[-18  13 -18  -1  -9  10   6 -15   2  24 -15 -11  -1  -3 -21 -11  17  39
 -34 -18 -13  15   0  64 -26 -16  10] : 9
[-55  39 -39  13  -2  -2 -20  -3 -20   1  22   0  -7  24 -36 -22  -7  18
 -30  -6  19  -3   7  25   2   6  36] : 9
[  2  -9  -6  -2  -9  15  19 -14 -16  20 -18  -6  -4  -3  -4  20  19  15
 -28  -7 -15 -10  -5  42 -26 -18  20] : 7
[-50  22 -11  -2   6  -6 -22  10  -1 -10   8  -2   1  17 -15  -9 -15  14
   5   1  27   9   1 -12  20  15 -10] : 8
[-45  43 -38  24   0 -18   0  -6 -27  -4  37   4 -26  12 -20 -37 -11  -8
 -30   1  -3 -28  34   8 -16   0  57] : 2
[-64  51 -27  -1   4  -7 -22   9  15   1  -3  -7  -1  22 -31 -11 -22  34
  -1 -16  33  26   5   4  21  14 -17] : 6
[-42  39 -43  25  -8  -5   1 -13 -28  11  17  -4 -23   9 -24 -32   6  15
 -51  -9  -5 -20  25  43 -27 -12  80] : 4
[-88  69 -59  39  -6 -10 -22  -8 -31   7  30 -10 -28  34 -49 -45 -11  27
 -53  -8  21 -13  28  45 -11   4  93] : 8
[ 37 -55  15   8  -8   8   0 -10 -33 -10  29   9   3  13   4   2  23 -28
  -4  24   3 -25 -10   3 -18  -4  67] : 8
[-77  82 -43   3   6  -9 -25  10   9  -1  -5  -7  -6  27 -44 -23 -29  42
 -11 -21  28  22  12  13  21  18  -3] : 7
[-27   2 -28  30  -3 -10 -15  -2 -37 -11  59  20 -21  28 -16 -20  -2 -16
 -29  35  25 -28  31  -4  -4  15 105] : 5
[-45  34 -25  10   6 -14 -14  10 -19 -11  31   9 -14  25  -7 -31 -18 -10
  -3   6  17 -21  35 -12  20  16  40] : 0
[-39  24 -27  15   3 -16 -17   8 -29 -15  46  12 -16  23  -8 -33 -17 -14
  -8  17  24 -23  26  -9  15  17  53] : 10
[-38  11 -28  14  -5   5 -17  -5 -30   3  26  -1  -7  27 -31 -20  -1  17
 -27  10  22 -14   4  22  -3   2  62] : 8
[-40  35 -15  -7   4   0 -18   5   6   1 -16  -7  -8   9 -24   5 -13  28
   7 -12  16  22  -6  11  17   9 -16] : 4
[-36  29 -22   9   4  -9 -17  12 -18 -11  34   8 -11  25 -10 -21 -13  -2
  -5   4  26 -16  15 -10  13  20  21] : 9
[-41  19 -13  -1   5  -3 -16  11  13  -2  -4  -7   5  15 -15  -6 -15  22
  25  -6  19  16  -2  -5  20  13 -22] : 6
[-13  10 -14   9  -9   8   7 -18  14  23 -12  -9  -8  -8 -17   3  13  22
 -35 -19 -12  -5   0  55 -30 -17  18] : 7
[-28  18 -25  27   4 -11 -20  10 -40 -11  56  19 -17  27  -5 -30 -18 -22
   6  40  24 -27  30 -10  17  16  88] : 0
[-67  52 -60  40  -4 -19 -21  -3 -35  -3  57  14 -32  38 -34 -72  -5   3
 -47  20  28 -22  38  19 -29  10 127] : 5
[-39  14 -35  20  -6   0 -13  -8 -35   0 -20   2 -17  23 -25 -29   3   5
 -31   0  14 -22  12  30 -11  -3  81] : 7
[-43  37 -22  -2   7  -8 -19  10  -2  -7  -5  -3   1  22 -21 -13 -13  21
   5  -7  24  21  -3  -6  19  15   1] : 7
[-21  13 -19  14  -7   2 -18  -7 -35  -5  41   6  -8  29 -23 -22   2  -6
 -25  19  22 -19   6  15  -6   3  92] : 7
[ -8  47 -19  -1   2  -4 -13  -2  11   2  -9   1  -2   9 -20  -7 -12  27
 -10 -13   6  17   2  17  28   1 -13] : 1
[-29   8  17  -8   3  -2 -12  11  14  -6  -3  -3   6  14 -11  -3  -9  17
  13  -3  19  13  -7 -16  22  12 -27] : 7
[-78 104 -75  36  -1 -26 -13  -2 -20   5  29  -3 -41  26 -47 -67 -34  22
 -61 -25   8 -16  54  31 -10   6  62] : 2
[ -4  10  -4  -3  -8  12   6 -14  19  24  -7  -7  12  -7 -17   2  11  27
 -16 -10 -15  27  -4  44 -17 -15  -9] : 10
[-43  34 -23  12  -8   9  11 -14 -12  23  -9  -5 -13  -3 -38 -11   9  29
 -45 -22  -4  -7   9  37 -30 -15  42] : 7
[ -9  21  -3  -3  -7  11   2 -14  13  24 -15  -8   4  -2 -18  -3  10  30
 -26 -14 -10  24  -4  46 -21 -16 -12] : 10
[ 31 -35  10   2 -11  18  21 -15 -12  17  -7  -5   0 -18   8  11  25   3
 -14   2 -22 -16  -9  29 -28 -21  26] : 7
[  6  -4  -6   8  -9  13  12 -16 -19  19 -13  -7  -9  -8  -8   1  17  11
 -22 -12 -15  -5   2  40 -29 -17  26] : 7
[-39  -4 -10  19   1 -11  -9   2 -25 -14  37   9 -13  10  -6 -18  -5 -21
 -10  19   4 -28  23 -17  -2   6  43] : 1
[-28  26 -22  11  -3   2 -15  -5 -23  -2  15   2  -4  26 -21 -16   0   5
 -39   6  17  -9   4  18  -1   9  53] : 9
[-58  45 -27   1   6  -8 -21   9  10  -3  -2  -6   0  19 -30 -15 -21  31
   1 -13  21  21   3   4  20  13 -13] : 6
[ 42 -28  22   1 -10  17  20 -14 -19  10  -9  -1   1 -18   8  16  18  -9
 -15   3 -27 -19 -13  28 -24 -22  20] : 7
[-39  14 -33  33   1 -14 -18   6 -36 -15  59  20 -20  35 -10 -37  -8 -21
 -20  29  27 -28  29  -6   4  15  93] : 3
[-39  24 -17  -2   6   2 -20   9  12  -2 -17  -5   5  13 -22  -9 -17  34
   6 -16  18  19  -4   1  22  15 -24] : 5
[-40  28 -10  -5   4   1 -17   4  15   3 -19  -8   7  12 -20   5 -15  26
   8 -11  13  24  -7   8  18   8 -16] : 4
[ -4   2   0  -1  -2   8  -8  -2  -9  11 -10  -8   7  10 -10   7   2  17
   6  -5  -1   9 -13  12   3   1  -4] : 1
[-11  -4 -24  29  -3 -11  -8  -2 -33 -14  59  20 -10  26   1 -30  -1 -21
 -17  28  25 -30  25  -7  -9   7  92] : 5
[ 18 -15   7  -1 -10  15  20 -15 -13  22 -16  -5   0 -13   1   9  22   6
 -22  -4 -18 -10  -9  31 -29 -19  12] : 7
[ 22 -39  22 -13   0  11 -18  -1   9  -2 -14  -2  11  -4   2  27   6   3
  19  11   2  16 -22   0   8  -1 -29] : 3
[-34  39 -23   3  -6  10  -4 -12  13  27  -6 -11  -1  -3 -32  -7  -2  43
 -33 -19  -9  22   1  51 -14 -15  -7] : 10
[ 21 -24   0   8 -12  11  14 -13 -19  11   4  -3  -3 -13   0   4  24  -6
 -24   0 -16 -21  -8  30 -28 -18  58] : 6
[-53  27 -34  32   1 -14 -22  11 -34 -11  57  18 -20  28 -15 -38 -14 -12
 -20  33  27 -25  31   0  15  15 104] : 3
[-10  -1   1  -5  -1   5 -12  -3 -11   0  -5  -2   5  10 -14  -1   4  18
 -12  -1   8   3  -7  15   4   2  -4] : 1
[-45   9 -27  36   3 -10 -17  11 -34 -12  56  15 -27  28  -7 -31 -12  -7
  -9  34  26 -26  31 -13  12  19  95] : 2
[ 13 -19  -6  16  -9   1  11 -11 -28   4  20   1 -12  -5   7 -18  16 -13
 -17   6 -13 -23   4  23 -30 -25  64] : 5
